Here is a tiny trained network, its code and every weight. The questions are about switching its units off for an input and a target symbol, where a switched-off unit gives its printed mean instead of its output.

import numpy as np


def w(rows, s, z=0):
    codes = np.array(rows[::2]) - 128.0
    scale = np.full(codes.shape[1], s)
    scale[-1] = z or s
    return codes * scale


def norm(h):
    return h / np.sqrt((h * h).mean(-1, keepdims=True) + 1e-5)


def f(y):
    return np.maximum(y, 0)


def softmax(a):
    e = np.exp(a - a.max(-1, keepdims=True))
    return e / e.sum(-1, keepdims=True)


def log_softmax(a):
    a = a - a.max(-1, keepdims=True)
    return a - np.log(np.exp(a).sum(-1, keepdims=True))


def net(x, mask):
    ids = ['ΘΛΩβδζηπσ'.index(c) for c in x.split()]
    T = len(ids)
    res = E[ids] + P[:T]
    q, k, v = (norm(res) @ M[0].T for M in (Q, K, V))
    z = softmax(np.where(np.tri(T) > 0, q @ k.T / 4**0.5, -1e9)) @ v
    res = res + np.where(mask[0], z, O[0][:, -1]) @ O[0][:, :-1]
    y = f(norm(res) @ A[0][:, :-1].T + A[0][:, -1])
    res = res + np.where(mask[1:9], y, B[0][:, -1]) @ B[0][:, :-1]
    return log_softmax(norm(res)[-1] @ U[:, :-1].T + U[:, -1])


Q, K, V, O, A, B = {}, {}, {}, {}, {}, {}
E = w([
[131,180,184],'Θ',
[69,230,33],'Λ',
[117,150,127],'Ω',
[118,158,132],'β',
[120,165,137],'δ',
[82,108,180],'ζ',
[255,168,92],'η',
[118,160,134],'π',
[85,128,107],'σ',
],0.019)
P = w([
[152,153,50],'0',
[141,171,182],'1',
[107,187,103],'2',
[113,177,210],'3',
[235,54,121],'4',
[92,149,191],'5',
[96,159,68],'6',
[157,213,127],'7',
[247,68,107],'8',
],0.012)
Q[0] = w([
[173,95,202],'h0',
[166,89,197],'h0',
[102,143,113],'h0',
[254,153,160],'h0',
],0.011)
K[0] = w([
[123,153,248],'h0',
[76,142,254],'h0',
[127,59,122],'h0',
[96,102,157],'h0',
],0.0063)
V[0] = w([
[192,79,2],'h0',
[130,102,249],'h0',
[7,150,101],'h0',
[235,119,106],'h0',
],0.0078)
O[0] = w([
[67,214,187,2],'h0',
[146,9,147,57],'h0',
[54,125,142,225],'h0',
[186,207,253,70],'h0',
],0.0058,0.003)
A[0] = w([
[243,67,80,67],'n0',
[161,112,84,2],'n1',
[123,15,164,102],'n2',
[167,89,94,90],'n3',
[122,236,99,70],'n4',
[126,196,137,251],'n5',
[184,186,6,199],'n6',
[134,164,96,120],'n7',
],0.013,0.0036)
B[0] = w([
[211,148,1,197],'n0',
[191,42,188,141],'n1',
[162,120,136,180],'n2',
[209,132,100,159],'n3',
[81,116,106,252],'n4',
[164,108,108,254],'n5',
[81,79,222,243],'n6',
[148,96,117,171],'n7',
],0.0099,0.0086)
U = w([
[138,5,222,72],'Θ',
[114,139,49,40],'Λ',
[126,155,75,89],'Ω',
[163,170,151,216],'β',
[113,125,103,254],'δ',
[93,22,48,52],'ζ',
[174,225,133,105],'η',
[170,132,217,128],'π',
[118,172,79,134],'σ',
],0.016,0.0075)

Each question gives the input, a string of symbols that net reads in full, and the target symbol t.
The units are the heads (4 rows each of Q, K, V and O) and the neurons (one row each of A and B). Each row of codes is followed by its name. A weight is (code - 128) times the scale printed after its matrix; where a second scale follows, it is the last column's (O, A, B and U).
mask holds one flag per unit, heads first, then neurons. A switched-off unit (its flag False) gives its mean, the last column of its rows in O or B, instead of its output. The means were averaged over made-up inputs and are rounded, as every weight is.
A unit's drop is (log p(t) with every unit on - log p(t) with that unit switched off) / (log p(t) with every unit on - log p(t) with every unit switched off).
The circuit of an input: a set's keep is (log p(t) with only the set's units on - log p(t) with every unit switched off) / (log p(t) with every unit on - log p(t) with every unit switched off). Starting from all 9 units, units are removed one at a time, each time the one whose removal leaves the highest keep (on an exact tie, the one counted first), for as long as the keep stays at least 0.8.
units of the circuit, in order: the units of the circuit, biggest drop first
most important unit: the unit with the biggest drop
top k neurons: the k neurons with the biggest drops, biggest first
drop of u: that unit's drop, to one decimal
input β β ζ π, target Θ: top neuron	(n0)
input η ζ δ ζ ζ ζ δ π, target Θ: units of the circuit, in order	(n6; h0)
input δ β η δ, target η: top 2 neurons	(n6; n1)
input δ ζ Θ, target δ: units of the circuit, in order	(n4; n0; h0; n6)
input ζ δ δ δ, target Θ: top 4 neurons	(n0; n4; n3; n2)
input β η δ π ζ δ ζ Θ, target π: top 3 neurons	(n0; n3; n5)
input η Λ ζ σ β β, target δ: units of the circuit, in order	(n6; n0)
input δ η σ Ω σ Ω, target δ: top 4 neurons	(n6; n0; n3; n2)
input δ δ β δ σ δ σ β, target δ: top 2 neurons	(n4; n0)
input η Θ δ β δ β, target π: top 3 neurons	(n0; n4; n6)
input Λ δ σ δ δ Ω, target δ: top 3 neurons	(n6; n0; n1)
input δ δ σ δ β δ, target δ: top 4 neurons	(n6; n3; n0; n2)
input δ ζ β η ζ Λ ζ β, target Θ: top 2 neurons	(n6; n0)
input Θ ζ Θ, target Θ: units of the circuit, in order	(h0)
input Ω δ Θ ζ δ η Θ β, target π: top 2 neurons	(n0; n6)
input η ζ β Ω Ω ζ δ Ω, target Θ: top 2 neurons	(n0; n6)
input η β π Ω ζ Ω Ω δ, target Θ: top 2 neurons	(n6; n0)
input δ σ ζ π δ β δ Ω, target Θ: drop of n6	0.6
input ζ δ δ ζ δ Θ ζ β, target Θ: drop of n0	0.0
input δ δ Θ σ Θ π β Θ, target π: drop of n6	0.1
input ζ Λ η ζ σ Ω δ π, target δ: most important unit	n4
